Below are the code and all the weights of a small trained network. Each question names an input and a target symbol and asks about switching units off, where a switched-off unit gives its printed mean instead of its output.

import numpy as np


def w(rows, s, z=0):
    codes = np.array(rows[::2]) - 128.0
    scale = np.full(codes.shape[1], s)
    scale[-1] = z or s
    return codes * scale


def f(y):
    return np.maximum(y, 0)


def softmax(a):
    e = np.exp(a - a.max(-1, keepdims=True))
    return e / e.sum(-1, keepdims=True)


def log_softmax(a):
    a = a - a.max(-1, keepdims=True)
    return a - np.log(np.exp(a).sum(-1, keepdims=True))


def net(x, mask):
    ids = ['αβγδεζηθλμξπστφψ'.index(c) for c in x.split()]
    T = len(ids)
    res = E[ids] + P[:T]
    u = 0
    for l in range(2):
        r = res
        for j in range(2):
            rows = slice(4 * j, 4 * j + 4)
            q, k, v = (r @ M[l][rows].T for M in (Q, K, V))
            z = softmax(np.where(np.tri(T) > 0, q @ k.T / 4**0.5, -1e9)) @ v
            o = O[l][rows]
            res = res + np.where(mask[u + j], z, o[:, -1]) @ o[:, :-1]
        u += 2
        y = f(res @ A[l][:, :-1].T + A[l][:, -1])
        res = res + np.where(mask[u : u + 4], y, B[l][:, -1]) @ B[l][:, :-1]
        u += 4
    return log_softmax(res[-1] @ U[:, :-1].T + U[:, -1])


Q, K, V, O, A, B = {}, {}, {}, {}, {}, {}
E = w([
[162,152,114],'α',
[163,160,86],'β',
[139,65,126],'γ',
[113,128,126],'δ',
[74,160,169],'ε',
[190,132,103],'ζ',
[102,108,172],'η',
[98,88,163],'θ',
[161,131,112],'λ',
[147,167,107],'μ',
[97,30,187],'ξ',
[189,142,94],'π',
[143,154,91],'σ',
[124,219,134],'τ',
[139,154,3],'φ',
[146,128,56],'ψ',
],0.017)
P = w([
[86,110,152],'0',
[116,148,73],'1',
[221,132,164],'2',
[20,164,196],'3',
[116,139,66],'4',
[232,125,165],'5',
[15,175,196],'6',
[118,134,66],'7',
[238,124,168],'8',
[5,187,199],'9',
[118,135,65],'10',
[235,119,164],'11',
],0.013)
Q[0] = w([
[153,125,88],'L0H0',
[133,132,187],'L0H0',
[92,150,133],'L0H0',
[148,148,143],'L0H0',
[119,219,127],'L0H1',
[101,112,7],'L0H1',
[98,181,107],'L0H1',
[28,150,126],'L0H1',
],0.015)
K[0] = w([
[85,212,232],'L0H0',
[59,184,207],'L0H0',
[198,164,157],'L0H0',
[178,180,55],'L0H0',
[45,170,48],'L0H1',
[246,139,129],'L0H1',
[85,141,209],'L0H1',
[1,143,163],'L0H1',
],0.0073)
V[0] = w([
[86,118,131],'L0H0',
[106,121,93],'L0H0',
[109,89,33],'L0H0',
[145,104,187],'L0H0',
[202,154,210],'L0H1',
[166,111,73],'L0H1',
[85,105,6],'L0H1',
[131,146,121],'L0H1',
],0.011)
O[0] = w([
[65,135,83,120],'L0H0',
[120,132,119,112],'L0H0',
[126,167,2,28],'L0H0',
[141,175,207,82],'L0H0',
[136,68,34,162],'L0H1',
[131,173,126,2],'L0H1',
[141,51,125,34],'L0H1',
[111,86,172,161],'L0H1',
],0.0078,0.0032)
A[0] = w([
[225,128,106,173],'L0N0',
[95,1,196,2],'L0N1',
[124,120,7,152],'L0N2',
[107,6,35,66],'L0N3',
],0.009,0.0064)
B[0] = w([
[136,82,251,252],'L0N0',
[166,148,90,156],'L0N1',
[145,204,161,225],'L0N2',
[130,30,141,173],'L0N3',
],0.011,0.0045)
Q[1] = w([
[21,143,130],'L1H0',
[140,254,90],'L1H0',
[210,139,72],'L1H0',
[110,4,124],'L1H0',
[89,152,153],'L1H1',
[88,112,163],'L1H1',
[66,31,85],'L1H1',
[144,173,119],'L1H1',
],0.0083)
K[1] = w([
[123,165,154],'L1H0',
[108,139,117],'L1H0',
[182,151,7],'L1H0',
[167,140,122],'L1H0',
[162,172,144],'L1H1',
[151,143,126],'L1H1',
[129,114,95],'L1H1',
[138,159,143],'L1H1',
],0.017)
V[1] = w([
[83,116,98],'L1H0',
[143,173,105],'L1H0',
[157,92,153],'L1H0',
[177,167,141],'L1H0',
[141,58,122],'L1H1',
[65,253,115],'L1H1',
[190,201,104],'L1H1',
[89,103,143],'L1H1',
],0.013)
O[1] = w([
[130,58,97,4],'L1H0',
[177,143,117,70],'L1H0',
[118,122,131,184],'L1H0',
[122,200,109,205],'L1H0',
[113,21,180,7],'L1H1',
[88,255,161,210],'L1H1',
[131,224,133,168],'L1H1',
[163,107,114,133],'L1H1',
],0.0079,0.0036)
A[1] = w([
[155,85,149,42],'L1N0',
[151,156,2,89],'L1N1',
[171,179,175,86],'L1N2',
[26,129,42,254],'L1N3',
],0.017,0.0064)
B[1] = w([
[196,209,112,149],'L1N0',
[252,151,161,146],'L1N1',
[91,76,110,250],'L1N2',
[151,90,57,178],'L1N3',
],0.015,0.018)
U = w([
[154,183,84,125],'α',
[129,66,54,110],'β',
[172,182,224,112],'γ',
[120,97,84,114],'δ',
[109,142,181,143],'ε',
[144,102,151,124],'ζ',
[143,139,144,111],'η',
[120,247,190,115],'θ',
[41,195,126,160],'λ',
[124,168,145,148],'μ',
[159,150,160,134],'ξ',
[171,67,115,140],'π',
[165,105,43,82],'σ',
[109,45,212,156],'τ',
[122,2,59,54],'φ',
[182,26,70,7],'ψ',
],0.014)

Each question gives the input, a string of symbols that net reads in full, and the target symbol t.
The units are the heads (4 rows each of Q, K, V and O) and the neurons (one row each of A and B). Each row of codes is followed by its name. A weight is (code - 128) times the scale printed after its matrix; where a second scale follows, it is the last column's (O, A, B and U).
mask holds one flag per unit, layer by layer, with each layer's heads first. A switched-off unit (its flag False) gives its mean, the last column of its rows in O or B, instead of its output. The means were averaged over made-up inputs and are rounded, as every weight is.
A unit's drop is (log p(t) with every unit on - log p(t) with that unit switched off) / (log p(t) with every unit on - log p(t) with every unit switched off).
The circuit of an input: a set's keep is (log p(t) with only the set's units on - log p(t) with every unit switched off) / (log p(t) with every unit on - log p(t) with every unit switched off). Starting from all 12 units, units are removed one at a time, each time the one whose removal leaves the highest keep (on an exact tie, the one counted first), for as long as the keep stays at least 0.8.
circuit, biggest first: the units of the circuit, biggest drop first
unit that matters most: the unit with the biggest drop
top k neurons: the k neurons with the biggest drops, biggest first
top k neurons in layer l: the k neurons of layer l with the biggest drops, biggest first
heads that matter: for each layer, one digit per head in row order, 1 if its drop is at least 0.15 and else 0, layers parted by /
input τ λ η μ γ ψ, target γ: top 3 neurons : L1N0; L0N0; L1N3
input δ ε δ τ φ μ τ τ, target α: circuit, biggest first : L0N0; L1H1; L1N3
input α γ τ τ ε τ η η τ θ, target λ: heads that matter : 10 / 10
input τ τ τ ψ τ τ γ σ τ α τ λ, target τ: top 2 neurons : L0N0; L1N2
input β δ τ μ τ τ δ δ, target σ: top 3 neurons : L0N0; L1N3; L1N1
input δ μ σ ξ δ τ τ β μ θ δ ζ, target τ: circuit, biggest first : L0N0
input η τ μ δ η η π τ α, target τ: top 3 neurons : L1N2; L0N3; L0N0
input τ ψ σ τ δ μ, target τ: heads that matter : 00 / 10
input τ μ τ α γ τ α τ γ φ γ δ, target γ: top 4 neurons : L1N0; L1N2; L1N3; L0N3
input γ σ ξ σ δ, target σ: heads that matter : 10 / 00
input λ τ δ θ, target λ: circuit, biggest first : L0N0; L1H1
input π τ η δ δ δ η γ θ η ψ α, target γ: circuit, biggest first : L1N0; L0N0
input δ τ τ π φ τ τ δ, target α: top 2 neurons : L0N2; L0N0
input θ τ δ α θ τ η, target λ: top 4 neurons : L0N0; L0N3; L1N1; L0N1
input γ τ τ μ τ η δ φ τ μ τ φ, target τ: circuit, biggest first : L0N0; L1N3
input τ δ η τ ζ τ τ τ α, target τ: unit that matters most : L1N2
input δ δ τ ζ, target λ: circuit, biggest first : L1N1; L0N3; L1H1
input δ τ η ζ, target λ: top 2 neurons in layer 1 : L1N1; L1N3
input σ σ τ τ ξ, target ψ: circuit, biggest first : L1N0; L1H1; L0N3
input δ δ σ δ τ α τ σ λ φ, target σ: heads that matter : 00 / 00
input δ τ δ, target τ: heads that matter : 10 / 00
input α π δ β δ τ δ τ ψ, target τ: top 3 neurons in layer 1 : L1N2; L1N3; L1N1
input θ γ δ, target γ: heads that matter : 00 / 01
input λ μ β π θ δ δ τ δ ξ, target λ: unit that matters most : L0N1
input δ β τ η ζ δ γ θ β, target γ: top 3 neurons : L1N0; L0N0; L1N3
input δ λ σ τ δ γ β η η τ α δ, target τ: circuit, biggest first : L1N3; L0N0
input τ δ τ τ γ τ θ γ σ, target γ: unit that matters most : L1N0
